Below is a small trained network, with its code and all its weights. Each question gives an input and a target symbol and asks what happens when units are switched off, that is, made to give their printed mean instead of their output.

import numpy as np


def w(rows, s, z=0):
    codes = np.array(rows[::2]) - 128.0
    scale = np.full(codes.shape[1], s)
    scale[-1] = z or s
    return codes * scale


def f(y):
    return np.maximum(y, 0)


def softmax(a):
    e = np.exp(a - a.max(-1, keepdims=True))
    return e / e.sum(-1, keepdims=True)


def log_softmax(a):
    a = a - a.max(-1, keepdims=True)
    return a - np.log(np.exp(a).sum(-1, keepdims=True))


def net(x, mask):
    ids = ['ΓΞΠΦαβδεηλμστ'.index(c) for c in x.split()]
    T = len(ids)
    res = E[ids] + P[:T]
    q, k, v = (res @ M[0].T for M in (Q, K, V))
    z = softmax(np.where(np.tri(T) > 0, q @ k.T / 2**0.5, -1e9)) @ v
    res = res + np.where(mask[0], z, O[0][:, -1]) @ O[0][:, :-1]
    y = f(res @ A[0][:, :-1].T + A[0][:, -1])
    res = res + np.where(mask[1:9], y, B[0][:, -1]) @ B[0][:, :-1]
    return log_softmax(res[-1] @ U[:, :-1].T + U[:, -1])


Q, K, V, O, A, B = {}, {}, {}, {}, {}, {}
E = w([
[214,36,140,165],'Γ',
[133,42,7,205],'Ξ',
[36,133,20,94],'Π',
[116,160,215,2],'Φ',
[129,79,40,167],'α',
[136,124,184,49],'β',
[152,95,146,104],'δ',
[145,132,188,51],'ε',
[67,168,144,215],'η',
[148,69,81,163],'λ',
[197,79,214,89],'μ',
[73,152,117,51],'σ',
[125,94,87,119],'τ',
],0.005)
P = w([
[66,56,155,116],'0',
[173,190,96,128],'1',
[243,161,34,87],'2',
[160,57,75,71],'3',
[26,48,175,130],'4',
[75,217,163,200],'5',
[205,255,82,164],'6',
[181,92,77,22],'7',
[93,22,98,56],'8',
[32,116,184,188],'9',
],0.0054)
Q[0] = w([
[32,5,170,111],'H1',
[176,61,67,18],'H1',
],0.029)
K[0] = w([
[126,251,163,230],'H1',
[15,62,205,185],'H1',
],0.026)
V[0] = w([
[169,172,251,37],'H1',
[225,72,177,202],'H1',
],0.024)
O[0] = w([
[240,235,190,41,132],'H1',
[136,64,79,5,5],'H1',
],0.017,0.0032)
A[0] = w([
[72,178,110,108,228],'N1',
[165,130,139,60,18],'N2',
[147,255,111,163,115],'N3',
[146,93,126,101,200],'N4',
[84,78,79,60,70],'N5',
[178,178,133,87,74],'N6',
[112,126,146,119,218],'N7',
[97,117,141,179,1],'N8',
],0.0078,0.0074)
B[0] = w([
[201,108,109,174,193],'N1',
[27,95,92,127,164],'N2',
[116,77,196,114,249],'N3',
[191,129,81,128,179],'N4',
[93,116,219,101,198],'N5',
[73,186,104,139,174],'N6',
[188,125,105,153,183],'N7',
[135,253,126,85,152],'N8',
],0.021,0.012)
U = w([
[139,82,150,42,105],'Γ',
[28,101,130,136,104],'Ξ',
[97,194,106,179,46],'Π',
[77,170,183,86,2],'Φ',
[73,100,108,149,94],'α',
[133,179,149,85,108],'β',
[254,153,86,95,186],'δ',
[124,179,143,81,106],'ε',
[119,128,110,131,97],'η',
[99,85,111,139,100],'λ',
[98,173,72,65,179],'μ',
[171,117,188,165,190],'σ',
[137,87,61,170,179],'τ',
],0.005)

Each question gives the input, a string of symbols that net reads in full, and the target symbol t.
The units are the heads (2 rows each of Q, K, V and O) and the neurons (one row each of A and B). Each row of codes is followed by its name. A weight is (code - 128) times the scale printed after its matrix; where a second scale follows, it is the last column's (O, A, B and U).
mask holds one flag per unit, heads first, then neurons. A switched-off unit (its flag False) gives its mean, the last column of its rows in O or B, instead of its output. The means were averaged over made-up inputs and are rounded, as every weight is.
A unit's drop is (log p(t) with every unit on - log p(t) with that unit switched off) / (log p(t) with every unit on - log p(t) with every unit switched off).
The circuit of an input: a set's keep is (log p(t) with only the set's units on - log p(t) with every unit switched off) / (log p(t) with every unit on - log p(t) with every unit switched off). Starting from all 9 units, units are removed one at a time, each time the one whose removal leaves the highest keep (on an exact tie, the one counted first), for as long as the keep stays at least 0.8.
circuit, biggest first: the units of the circuit, biggest drop first
k most important neurons: the k neurons with the biggest drops, biggest first
drop when u is switched off: that unit's drop, to one decimal
input Γ β Φ Π μ σ Ξ Π, target μ: circuit, biggest first : (H1 N2 N6)
input λ ε δ σ σ δ, target δ: circuit, biggest first : (H1 N3 N5)
input Φ Π μ, target Φ: circuit, biggest first : (H1 N3 N6)
input δ σ Ξ δ σ μ Γ μ ε, target μ: 2 most important neurons : (N2 N6)
input δ δ Φ β Γ σ Γ λ, target Γ: circuit, biggest first : (H1 N5)
input τ σ λ, target τ: circuit, biggest first : (H1 N5)
input Γ μ μ τ σ σ σ σ λ, target σ: circuit, biggest first : (H1 N3)
input Γ μ Γ β Ξ β Γ ε, target Ξ: circuit, biggest first : (H1)
input η Γ δ Γ σ Φ α σ, target τ: 2 most important neurons : (N5 N3)
input σ Γ σ μ δ σ Φ α σ Γ, target Φ: circuit, biggest first : (H1 N6 N3)
input σ σ σ τ Π σ σ δ σ, target σ: circuit, biggest first : (H1 N3)
input σ λ μ Ξ Π α μ Γ, target Π: circuit, biggest first : (H1 N8)
input λ Π μ Π Π λ, target μ: 3 most important neurons : (N2 N6 N3)
input δ ε σ μ, target δ: 3 most important neurons : (N3 N5 N4)
input σ δ σ Π σ λ σ, target Π: most important neuron : (N8)
input Ξ τ μ β τ δ μ Γ Γ Φ, target μ: 3 most important neurons : (N2 N6 N3)
input μ σ β μ, target μ: 2 most important neurons : (N2 N6)
input η σ σ ε, target τ: 2 most important neurons : (N3 N5)
input Γ Φ Φ Π μ τ σ Γ, target μ: 3 most important neurons : (N2 N6 N3)
input σ σ μ Γ σ μ σ μ δ, target μ: 2 most important neurons : (N2 N6)
input μ σ Φ Π σ Γ μ, target Π: 3 most important neurons : (N8 N3 N5)
input Γ Π σ σ, target Γ: drop when N5 is switched off : 0.7
input σ σ σ δ μ σ Φ Γ δ, target σ: drop when H1 is switched off : 1.5
input λ Γ σ σ δ Π δ σ μ, target Π: drop when H1 is switched off : 0.9
input μ Π δ σ τ δ Γ σ Γ, target δ: 3 most important neurons : (N3 N5 N2)
